[-0.70 -0.74  1.22 -3.74 -0.50  0.61 -3.58 -0.28  1.97 -0.21 -3.70  1.49
  1.19  3.04 -1.34 -0.20  2.83 -0.90 -0.11  1.30  0.38 -1.15 -0.49 -0.08
  2.12 -0.71 -0.56 -0.85 -2.81  3.46] => (51)
[ 0.20 -0.96  1.42 -4.22 -0.51  2.09 -2.06 -0.83 -0.36  0.32 -2.33  3.03
  1.05  2.69 -0.55 -0.96  3.83 -1.04  0.30  1.03  0.85 -1.33  0.08 -0.73
  2.42 -2.40 -0.59 -0.34 -0.24  3.43] => (51)
[-2.37 -0.19  0.78 -5.70 -0.55 -1.42 -2.56  3.48  4.01  0.62 -3.05  1.52
  2.35  2.36  2.59 -0.37  1.84  1.04 -2.81  2.42 -2.33 -3.83 -0.85 -1.10
  0.46 -1.18  0.12 -1.55 -5.10  3.03] => (51)
[-0.50  2.88  3.89  4.09  1.60  0.18  0.12 -1.18  0.55 -2.21  3.04 -1.47
  1.31 -0.98  3.93 -0.18 -2.03 -1.19 -3.52  0.63 -2.68 -0.10  1.11 -2.22
  5.22 -3.25 -0.91  1.39  4.95 -3.38] => (48)
[-2.20  2.09 -0.18  0.24  1.49 -1.62 -1.03  1.59  5.76  0.66 -1.20 -1.36
  2.20  0.06  5.32  2.98 -0.67  2.41 -0.64 -0.57 -1.68 -4.65 -1.12  0.73
 -2.85  0.24  1.34  2.87 -3.01  2.75] => (51)
[ 1.50  1.93  2.80  1.10  1.05 -0.16  0.84 -1.83  5.80 -2.53  1.68 -5.98
 -1.72 -2.31  1.21 -1.16 -0.51 -1.58  1.56 -2.39 -1.85  0.52 -0.11 -2.59
  3.40  0.16  0.98  2.14  0.35 -2.99] => (51)
[ 0.84 -1.41  0.16  1.95 -0.60  1.29 -0.55 -3.42 -2.92  1.89 -2.97  4.58
  3.46  3.22  2.47 -0.58  1.55 -1.44 -2.80  1.26  2.15 -3.18 -0.22 -1.44
  3.70 -4.03 -2.05 -0.47  1.77  3.12] => (51)
[-1.68  0.02 -0.33 -4.11 -1.95 -1.61 -2.84  3.54  4.94  0.52 -3.99 -0.83
  2.66  1.42  4.27  2.46  0.33  1.61 -0.95  1.60 -1.14 -2.36 -1.53 -2.05
 -1.82 -0.17  0.92 -1.87 -5.56  3.09] => (51)
[ 1.20 -0.93  0.06 -3.25 -1.31  2.51 -1.95 -0.94 -1.46  1.63 -1.46  4.05
 -0.51  1.96 -3.25 -0.74  3.36 -0.83  1.35  0.28  1.81  0.75  0.03 -1.25
 -0.83 -1.25 -1.54  1.67  0.64  1.03] => (51)
[ 0.28  2.22  3.12  4.00  0.89  0.85 -0.10 -0.75  0.37 -2.11  2.53 -2.41
 -0.54 -0.41  3.02 -0.16 -1.19 -0.94 -2.43  0.62 -1.37  1.06  1.31 -2.56
  3.59 -2.06 -0.84  1.00  4.23 -4.01] => (48)
[-2.07  0.99 -0.63 -1.64  0.62 -2.18 -1.44  2.23  5.36  1.24 -1.99 -1.00
  1.68  0.81  3.70  3.01 -0.25  2.42  0.57  0.29 -2.10 -2.75 -1.43 -0.13
 -3.74  0.35  1.85  0.12 -3.90  1.79] => (51)
[-0.72  2.40  2.68  2.41  1.33  0.46  1.07 -1.25 -0.64 -2.01  2.55 -0.43
  0.27  0.18  3.69 -0.54 -1.30 -1.26 -4.30  0.90 -1.40 -0.47  1.35 -2.59
  5.28 -2.66 -0.94 -0.32  5.31 -3.02] => (48)
[ 2.54 -0.13  0.09 -0.55 -1.49  3.70 -1.35 -1.30 -3.62  1.24 -1.99  3.60
  0.18  1.96 -1.44  1.04  2.37 -0.88  0.65  1.07  3.14  1.41 -0.58 -2.23
  0.56 -1.77 -1.69 -0.38  3.23  1.84] => (51)
[ 0.06  3.20  1.54  5.76  1.85  0.85 -0.04 -2.20 -1.50 -0.93  1.86  2.13
  2.64  2.92  4.61  0.00 -1.38 -1.14 -3.58  1.83 -1.16 -1.09  0.15 -2.46
  4.24 -2.42 -2.32 -0.60  8.96 -1.13] => (48)
[ 1.01  2.36  2.26 -1.14  1.10  0.14  0.58 -3.24  5.13 -1.42  0.88 -4.10
  0.78 -2.97  3.36 -1.20 -0.56 -0.25  2.03 -2.80 -1.45 -1.85 -0.98 -0.35
 -0.42  0.32  1.56  1.92  0.06 -0.68] => (48)
[ 0.68  2.28  1.14  9.99  1.14  0.67  1.01 -2.03 -3.70 -0.73  1.73  2.36
  2.53  1.63  3.84  0.45 -2.12 -0.82 -3.79  2.22  0.14 -0.44  0.47 -2.57
  3.92 -3.04 -2.36 -1.60  5.80 -0.79] => (48)
[-2.42  0.55 -0.38 -3.37 -0.34 -2.68 -2.21  2.15  5.96  1.23 -3.11 -0.83
  3.09  1.83  5.52  2.76 -0.95  1.97 -2.34  0.96 -2.21 -2.86 -1.37 -1.37
 -1.36 -0.23  2.00 -0.79 -4.72  3.27] => (51)
[-0.49 -0.71  2.05 -2.92 -0.07  1.66 -1.48 -1.97 -1.01  0.60 -1.92  5.03
  2.16  4.51 -0.01 -1.55  3.16 -0.54 -0.55  0.45  0.69 -3.08  0.40  0.31
  2.61 -3.31 -0.59  0.58  0.82  2.65] => (51)
[ 0.73  2.77  2.46  3.63  1.84 -0.72  1.40 -2.79  2.02 -3.72  2.29 -2.89
 -0.45 -2.21  0.98 -2.24 -0.95 -1.50  0.20 -0.62 -2.65  0.98  0.90 -1.11
  3.89 -0.68  0.44  0.65  3.01 -3.08] => (51)
[-0.71  2.53  1.85  6.31  1.87  0.36  0.44 -0.56 -2.80 -1.96  4.49  0.66
 -0.30 -0.14  0.04 -0.85 -1.42 -0.22 -2.49 -0.45 -1.10  1.30  2.00 -0.18
  2.58 -1.39 -1.48  1.20  5.43 -6.71] => (48)
[ 3.07  1.33  0.96 -0.09 -1.26  4.53 -1.55  0.04 -2.75  2.02 -0.52  2.14
 -1.16  1.97 -2.74  2.74  1.56 -0.32  1.56  0.78  2.99  3.79  0.02 -2.57
 -1.07 -1.02 -1.33  0.96  4.80 -2.49] => (51)
